Below is a small trained network, with its code and all its weights. Each question gives an input and a class and asks what happens when units are switched off, that is, made to give their printed mean instead of their output.

import numpy as np


def w(rows, s, z=0):
    codes = np.array(rows[::2]) - 128.0
    scale = np.full(codes.shape[1], s)
    scale[-1] = z or s
    return codes * scale


def f(y):
    return np.maximum(y, 0)


def log_softmax(a):
    a = a - a.max(-1, keepdims=True)
    return a - np.log(np.exp(a).sum(-1, keepdims=True))


def net(x, mask):
    res = np.array(x, float).reshape(1, 3) / 4 @ E
    y = f(res @ A[0][:, :-1].T + A[0][:, -1])
    res = res + np.where(mask, y, B[0][:, -1]) @ B[0][:, :-1]
    return log_softmax(res[-1] @ U[:, :-1].T + U[:, -1])


A, B = {}, {}
E = w([
[180,72,156,248],'x0',
[91,33,231,54],'x1',
[173,61,47,85],'x2',
],0.011)
A[0] = w([
[101,205,131,50,105],'n1',
[122,133,77,63,125],'n2',
[165,173,45,211,97],'n3',
[132,162,141,100,37],'n4',
[85,177,184,159,235],'n5',
[115,92,33,139,85],'n6',
[91,79,107,178,50],'n7',
[163,16,107,193,151],'n8',
[162,112,143,155,91],'n9',
[176,212,120,137,67],'n10',
[131,62,167,106,90],'n11',
[184,54,79,91,145],'n12',
[171,186,119,182,136],'n13',
[155,222,25,177,141],'n14',
[80,111,188,116,253],'n15',
[222,117,192,177,100],'n16',
[148,152,104,124,254],'n17',
[107,145,110,98,7],'n18',
[142,63,130,249,89],'n19',
[175,80,186,120,191],'n20',
[148,59,118,191,54],'n21',
[74,114,164,95,232],'n22',
[116,72,186,83,51],'n23',
[130,85,186,123,58],'n24',
[112,168,175,145,5],'n25',
[101,147,105,34,76],'n26',
[46,176,168,176,36],'n27',
[113,111,132,175,29],'n28',
[119,211,66,164,26],'n29',
[157,89,172,117,36],'n30',
],0.014,0.0035)
B[0] = w([
[110,141,171,104,204],'n1',
[110,166,218,63,188],'n2',
[115,79,170,111,229],'n3',
[110,151,196,112,144],'n4',
[211,161,151,101,199],'n5',
[187,124,151,130,177],'n6',
[97,154,144,149,152],'n7',
[109,163,155,73,213],'n8',
[81,130,188,86,157],'n9',
[127,73,126,135,182],'n10',
[132,70,151,140,186],'n11',
[254,230,222,156,197],'n12',
[151,43,109,132,195],'n13',
[119,75,150,110,254],'n14',
[137,81,104,122,200],'n15',
[95,188,150,83,195],'n16',
[161,69,123,90,172],'n17',
[39,155,207,112,149],'n18',
[91,163,155,98,222],'n19',
[141,83,129,106,190],'n20',
[79,171,141,114,183],'n21',
[143,91,92,115,192],'n22',
[120,52,107,195,196],'n23',
[119,71,114,114,177],'n24',
[215,241,246,157,158],'n25',
[105,130,181,99,201],'n26',
[184,174,185,139,183],'n27',
[107,140,157,162,150],'n28',
[110,49,120,126,205],'n29',
[126,62,118,145,163],'n30',
],0.0093,0.016)
U = w([
[45,169,180,94,104],'0',
[154,68,142,140,100],'1',
[250,162,168,141,131],'2',
[165,130,134,114,252],'3',
[105,159,61,126,108],'4',
[103,136,76,147,105],'5',
[91,171,77,143,114],'6',
[171,176,119,182,104],'7',
],0.016,0.015)

Each question gives the input, the list of numbers given to net, and the class t.
The units are the neurons (one row each of A and B). Each row of codes is followed by its name. A weight is (code - 128) times the scale printed after its matrix; where a second scale follows, it is the last column's (A, B and U).
mask holds one flag per neuron, in row order. A switched-off neuron (its flag False) gives its mean, the last column of its row in B, instead of its output. The means were averaged over made-up inputs and are rounded, as every weight is.
A unit's drop is (log p(t) with every unit on - log p(t) with that unit switched off) / (log p(t) with every unit on - log p(t) with every unit switched off).
The circuit of an input: a set's keep is (log p(t) with only the set's units on - log p(t) with every unit switched off) / (log p(t) with every unit on - log p(t) with every unit switched off). Starting from the 12 units with the biggest drops (on a tie, the unit counted first), units are removed one at a time, each time the one whose removal leaves the highest keep (on an exact tie, the one counted first), for as long as the keep stays at least 0.8.
circuit, biggest first: the units of the circuit, biggest drop first
k most important neurons: the k neurons with the biggest drops, biggest first
drop when u is switched off: that unit's drop, to one decimal
input [8,8,8], class 0: 2 most important neurons : n8, n21
input [8,7,5], class 0: circuit, biggest first : n8
input [4,-4,3], class 0: 3 most important neurons : n19, n8, n21
input [6,-3,-6], class 0: 2 most important neurons : n19, n12
input [-7,-3,8], class 2: 3 most important neurons : n12, n6, n19
input [4,3,3], class 0: circuit, biggest first : n8, n21
input [7,5,6], class 0: 2 most important neurons : n8, n21
input [0,-7,6], class 1: 3 most important neurons : n14, n29, n3
input [-4,0,5], class 2: 2 most important neurons : n12, n19
input [-4,2,8], class 2: drop when n12 is switched off : 0.6
input [0,-2,4], class 2: drop when n12 is switched off : 0.3
input [-2,3,7], class 2: drop when n3 is switched off : 0.0
